
[[-196 -284  355  360  276   -1 -141  275  -59 -556  -92   28  338 -465
  -523  -92   94  495 -118 -158]
 [-187  -34   47 -159  -93   29   47 -104   34   64   29  -17   38  262
    85  -42   81  -88 -182  -61]
 [-190 -428  257  177  192  319  -45  140  -17 -584 -122   71  313 -675
  -314  -68  -39  645  -59  -62]
 [-350 -367   45 -159 -190   43   67 -201  386  180  116 -151   13  413
   517  -59  112   47   35  -45]
 [  38  197  146   14  -56  -19 -133  -33 -213 -166   94  -76  192 -231
  -303 -175 -148 -157 -230  -62]
 [ -81  274   52  -82 -463 -144 -345 -248  234  739  144 -389  -29  114
   474 -281 -368 -609   93  -56]
 [-129  212   -9   42  -30   48   -3  201  122  -10   36   10  278    3
  -124   48  -95   46 -168 -179]
 [-382 -193  -59   -7 -381  188   30 -313  340  -24  -34 -119   37 -363
   310 -132  -46  249   48   -8]
 [ -77  -32 -142  209 -186   12  -33 -173   85 -132 -258  -10    2 -288
   -38  -87   40  -29  110  -10]
 [ -12   68  -40 -114   16  164  -40   64  -13  107   38  -13  424   92
   -35   62 -230 -139 -156 -193]
 [-130 -180  -21 -269 -106  237  -78 -253  -22  241    5  -96  367   42
   202  -28 -242 -175 -103 -147]
 [ -24    4 -102  -42  -52   30   75 -116  -39 -109  -54   33  124  156
   -52   -9   59 -152 -112  -52]
 [-129 -106  -79   31 -109  372   26  -34  185   83 -255   49 -130 -220
   197  -42 -111  148  110   38]
 [-187  104   14  -86 -166  110  -81  -86  136  265  226 -191  350   94
   152  -96 -290 -162 -160 -198]
 [-172 -123  250  -44    1  121 -219  180  227  294  100 -178  247   34
   220  -78 -263   45    8 -141]
 [  96 -359  370 -145  215  -34 -213    5 -386 -251 -286   94   52 -141
  -268  -71  130  -43  -78   53]
 [ -67  -69   44  208   13  148   -2  101  167 -199  108  -92  173  -96
   -30 -118 -128  149    7  -58]
 [-117  112  -96   43 -106  103  -20   35  144  180 -140    5   67   38
    65   14  -79  -86  -12 -102]
 [ 138  368 -360  -65 -227  234   -8  -63  122  493 -114  -41   44  203
   266   27 -358 -502   68  -67]
 [  52 -271  387   14   76 -225 -251   22 -156 -242  -82  -74   16  -94
  -151 -174  132  -59   18   53]
 [-187  -16  159    3  -85 -106 -168   84  150  126   20 -113  213   20
    53  -48  -41  -24  -50 -143]
 [ 115  -39  111    9  163   76   12   82 -201 -292  -27   62   94   55
  -259  -53   22  -52 -148   -1]
 [-180  182  -20 -198 -185   12  -86   18  131  580 -278   37 -192  310
   257   49   23 -289  -41  -69]
 [  32 -122  103 -139   -1   44   24  -32  -95 -233  -65   56  -23   35
   -47  -43   95  -19  -90   71]
 [-312 -132   30  -55 -187  125  -41 -152  295  246  197 -208  229  152
   335 -111 -165  -10  -54 -148]
 [-154  119  259   -8 -247  -72 -397  109  163  439 -223 -141  -78 -364
   159 -142 -199 -103  104  -31]
 [-155 -352  237  203  166  312   62  -15  -69 -649  119  -15  179 -410
  -296 -214  -26  482 -157   -3]
 [  28   70 -247  204  -53  296  -15 -188 -103  -18 -258   30  136 -300
  -167  -80 -210 -155   10  -87]
 [ 132  125  -55  204  111  237  -41  177  -22  -73  -25   -6  204  -93
  -174  -51 -265  -71  -14  -87]
 [  69  -50  187 -198  -28  -10 -106  -45 -144  -56   33  -46   89   51
   -18 -101  -53 -182 -121   24]
 [-103 -156   34 -319  -91  191  -46 -295 -210   -6  -37   -6  330 -121
   -18  -29 -127 -121 -226 -103]
 [  24  -41  -85 -190  -67   70   79 -196  -21  -26  245 -106  350  359
   103  -31 -118 -282 -169 -105]
 [-201 -149   97  -54 -161  113   19 -161  211   -3  252 -186   58  139
   261 -191  -83   21  -63   -9]
 [-145   19  113  -98  -89   70 -175  -24   38  259   72 -143  317    5
    69  -69 -236 -149 -125 -176]
 [  65   14  100  119   96  116 -142   79 -165  -54 -204   31   62 -195
  -239  -90 -107  -83  -42  -43]
 [ -39   74    3  315  -25 -137    2  321  506   10  323 -218  148  442
   217  -77  -65  -19  144 -101]
 [ -74  -14   21 -271 -137   32  -90 -131   -1  238   35  -86  277  175
   160    2 -132 -263 -128 -120]
 [ 228   33 -292   38  292  453  195   93 -356 -351 -427  363  226 -128
  -467  205  -54   -3 -148  -77]
 [  23   32  -35 -113 -112  130   49  -90   78   37  171  -97   81  232
   171  -90 -142 -193  -75   -1]
 [ -27   89   41  204  148  105   52  125 -116 -317    6   59  141  -39
  -381  -73    4   67 -205  -97]
 [ -51  -11  -71  -51 -182  464  -69 -149  111  234  -64  -97   42 -315
   248 -138 -417  -31   61    2]
 [ -95   41   30  304  -44  190  -70  112  221   28  -29 -106  -55 -170
    35 -174 -182   89   93  -27]
 [ -19   -9 -148  218 -105  154   70   75  333 -103    7  -65   44  -23
   166  -49  -97   83  161   -2]
 [-114 -135  405  346  119   12 -248  274   65 -250  -53  -99  -10 -437
  -244 -245  -53  315   39   -9]
 [ -83  -22   13   61 -100  -12   13   31  216  -52  115 -100   85  160
   131  -75  -13  -20    8  -38]
 [  32  -25  -16  122  -13  104  -48  174  123 -154 -185   45  123 -236
   -52   20  -72  114   94  -21]
 [-311 -377  334   72   82  149   10  -40  -51 -518   -3   18   72 -369
  -242 -173  155  498 -200   -6]
 [ -10   45  -72    7  -46  223  150   75   81 -292  -27   90   29 -114
   -54    3  -20  165  -77   35]
 [ 159 -248   45 -108  162  -31   98  -55 -272 -459 -190  174   23  188
  -230   33  284  -75  -99   81]
 [ -95  -97  211  163   69 -191 -150  142   96  -42   65 -125  154  184
   -65 -100   66  -49  -20 -110]
 [ -53   29  314  253  250   -8  -91  420  -74 -468   73   32  321 -264
  -518  -61  -17  331 -215 -138]
 [-118  120   53   67  -47   73 -184   55    7  258 -185  -30  108 -122
   -61  -55 -151 -130  -54 -139]
 [-110 -120   38  381  111  267   76  183  225 -375  129  -63  179 -189
  -123 -130 -123  368   13  -67]
 [ -81   72   -7  183 -136  154 -159   98  234  189 -152  -83   21 -267
   112  -90 -228   14  138  -56]
 [-168 -161  218 -140  -82   87 -114   26  125    5  100 -108  206 -104
   130  -81 -118  126  -69  -55]
 [ -44  -52 -109 -411 -462 -227  -32 -387  350  507  299 -315   68  743
   776  -79  -57 -610   99   12]
 [-193   46  -71  308 -113  238  -19  122  366   64  -64  -77   -2 -220
   119 -102 -178  197  119  -71]
 [ -47 -266  416  226  188 -166 -340  341   14 -149 -253  -22  105 -285
  -216  -77   71  195  123  -56]
 [-121  254 -202  106 -142   70    1  -10  103  204 -149   13   96   50
   -21   14  -82 -193  -62 -151]
 [  19    3   99 -218 -212   45 -152 -236  -34  192  154 -203  145   47
   203 -188 -248 -337  -69  -13]
 [ -70  -30  -44  -58 -438  -93 -218 -314  341  431  121 -349   58   71
   558 -213 -253 -403  228   -5]
 [  12   14  -88  -35  -96   94  -13 -190  -84  -19  -64  -27  138  -16
   -28  -74  -88 -215  -73  -44]
 [  63  147 -358  -96 -206   99  266   22  448   27  406 -131  342  602
   427   98 -176 -198   24  -87]
 [-104 -126  111  -11 -125  -35  -33 -233  -23 -173   91 -122   32   -7
    -2 -205   44  -78  -94   15]
 [  10 -152 -114   25   60  287  192  -53  -38 -433  -59  116  151  -95
  -138    9   24  174  -94    3]
 [-282 -222  261 -165 -237  -83 -249 -204   17   83 -207  -79   44 -356
    96 -124   52   50  -32  -24]
 [  87   91   55 -364  -15  371  -86  306   86  431 -328  157 -120   29
   287  164 -234  -53   50   49]
 [ -98 -149  101  317  140  197   94  251  229 -532  244  -63  328 -170
  -172  -86  -87  446  -51  -87]
 [-141 -204  163  -24   17  166  -40 -105  -43 -204  131  -94  288 -154
   -78 -144 -116  115 -165  -87]
 [ -49   -2   20  260   19  400  -79  181  250  121  -26  -96    0 -207
   119 -146 -349  138  129  -39]
 [  92  -52  139  -50   73  162  -79   97 -113 -135  -71   26   89 -128
  -114  -64 -115   -9  -58   13]
 [ -25  131 -112 -515 -309   69  -75 -493 -225  518  -52  -78   74  310
   256  -57 -165 -675 -220  -57]]

[ 359   82  384  348  378  123  288  516  126  -39 -334   18    2   13
 -217   93  336  171 -363  327  228  327   33  -45  -58  344]	6
[ 198  -68  259   80  139  323  357  276  205  157 -521  145 -180  120
 -419  154  431 -178 -439  163   74  212 -129  -45 -138  262]	62
[ 625  187   34  450  222 -165  -49  249  -95  -65  103  -52 -372 -124
 -134  143 -136  139  -32   38  -83  318   95   59  190  719]	30
[ 422  170  235  473  377   -5  138  473 -164  -74 -148    0  -51  -48
 -201  151  144   40 -351  362  201  315   65  -23   45  531]	36
[ 136  -30  163  148  105  -35 -155  -63   18  -73   65 -112  -42  176
   35 -224  -50   62  127 -214  -60  -19  -59  -28  255   66]	34
[-304  -35  -16  -67 -236 -235 -170 -522  115  210   92   -7  -36  158
  130 -434 -125  103  121 -250 -218 -162 -115   69  274 -156]	38
[ 503  -65  311  213  461  551  244  443 -472  -72 -317   94  136  127
 -298  238  -47 -695 -242  290  585  150 -148 -138 -147  221]	60
[ 137   86  -12  363   39 -373 -303  -60   87 -125  245 -180 -309  183
   15 -161  -76  272   31  -81 -166   54  101   53  339  440]	71
[ 357 -116  253    5  179  480  311  278  178  114 -449   34  -95  126
 -329  115  293 -242 -100 -138  224   88 -136  -71 -183  181]	42
[ 273   16  367  222  301  371  318  585  133  -79 -403  -13  223  161
 -239   50  426 -107 -226   94  382   71  -73  -81 -262   68]	56
[-218  -97   29 -262 -185  -32 -135 -469  190  279   -3 -118   49  130
   78 -404 -117   -6  172 -523 -381 -149 -181  -84  290 -274]	47
[ 105  280   96  212  101 -193  116  259 -110   51  -25   83  316 -126
    3 -114 -153  -57 -348  377  -58  214  -56   -8  -55  -38]	9
[ 212   29  -27  291  -42 -108  -83  -97   21   41   37  -19 -379  113
 -108  -44   73  116  121 -204   40  -30   24  151  148  512]	26
[  32   74   74  371  105    5   74  422  147 -106 -211  -55  -74  327
 -316   84  404 -123 -414  266  314  -11   53    9 -193  392]	39
[-220  153  -35  188  -81 -129  119   18  -69  192 -128   81  159  103
  -94 -117  103 -144 -290  270  336  -98  -17  103 -183  107]	32
[ 356   38   54  363   86  -91   73  130  147   12 -122   57 -518   89
 -278  144  152  123 -203  171   68  235   70  116   39  679]	31
[-264   25   29   -7  -55 -383 -259 -472  156  200  181 -213   15  107
  235 -449 -237  322  118 -222 -179  -37   27  -47  380  -33]	46
[-464   53  236 -121  -74 -439  -42 -327  627  251   -9 -215  304   69
  353 -661   52  746   47 -177 -209    9   38  -66  207 -422]	22
[-178  -69  153 -216 -108 -100  -14 -471  163  259  -37   63   89   44
  164 -436 -229   95   77 -153 -226   21 -182  -10  222 -357]	67
[ 195  -82  231  119   45   89  121    8  322   37 -210   36 -226  153
 -100 -130  248  222   72 -163   61   47  -61   81   31  167]	52
[-267   96   98  -80 -234 -143  -18 -275   67  131   61   78  437   17
  286 -556  -74  132  255 -277 -129 -260 -211  132   55 -564]	69
[ 261 -299  259 -304  258  323 -157 -102  274  -27  -82 -292  -50  355
  -59 -180 -325 -326  138 -401 -129   98 -146 -371  215 -204]	8
[-157  159 -181  140 -185 -120   60  -10  -75  219  -75   53   38  108
 -178  -46   43 -290 -256  106  169 -138  -42   96 -176  200]	21
[  32   54  329  263  216 -300 -144  -52   42 -147  124  -31   82  100
  214 -370 -110  374  -56  197 -126  183  -14  -11  373  -65]	13
[ 114 -234  517   32  216  284  438    0  461  201 -577  176 -263  156
 -181  -75  475  329 -161  170  395  241  -65   47  -74  150]	35
[  28   77  155    1   83   -5  170  298  403   36 -204  -73  217  177
 -103 -123   19  -66 -288  206  138  115  -24 -118 -288 -144]	58
[ 164  -83 -102   50  -40   42   -2 -111  302  271 -186 -159 -553  177
 -345  120  145  -49 -104 -285  -27   67   51  -39   65  647]	48
[ 563   -3  388  274  446   74  177  261  128   -3 -188  -36 -230  -51
  -93   67  -13  265  -91  192  221  447   80  -70  105  453]	0
[ -40 -147  192   -9  214   47 -193 -398 -302  141   35 -121    3  172
   80 -255 -302 -196   42 -116  103    6  -81 -155  445   46]	19
[-206   75   29 -150 -148    5  -33   -7   51   45   -2   -8  480  179
   47 -355 -144 -337  -78 -119 -184 -188 -238  -78  -87 -558]	18
[ 449   41  136  282   58  168  188  254   63  -35 -175  137 -237   34
 -217   79  215  -14   35  -62  124   76  -80  151 -104  364]	28
[ 143   35  230  305  190  297  239  496  -41  -88 -329   34  188  235
 -260   48  431 -248 -225  135  498  -92  -71   17 -280  143]	41
[ 600  244  179  546  329 -120   72  513  -94 -154  -10  -14 -157 -120
 -146  157   51  192 -202  257   30  357   99   42   76  617]	10
[-393  -14  -85 -104 -106 -174 -222 -352 -103  152  105 -119  214  310
   54 -331 -351 -406 -154   46   85 -192  -90 -114  105 -223]	63
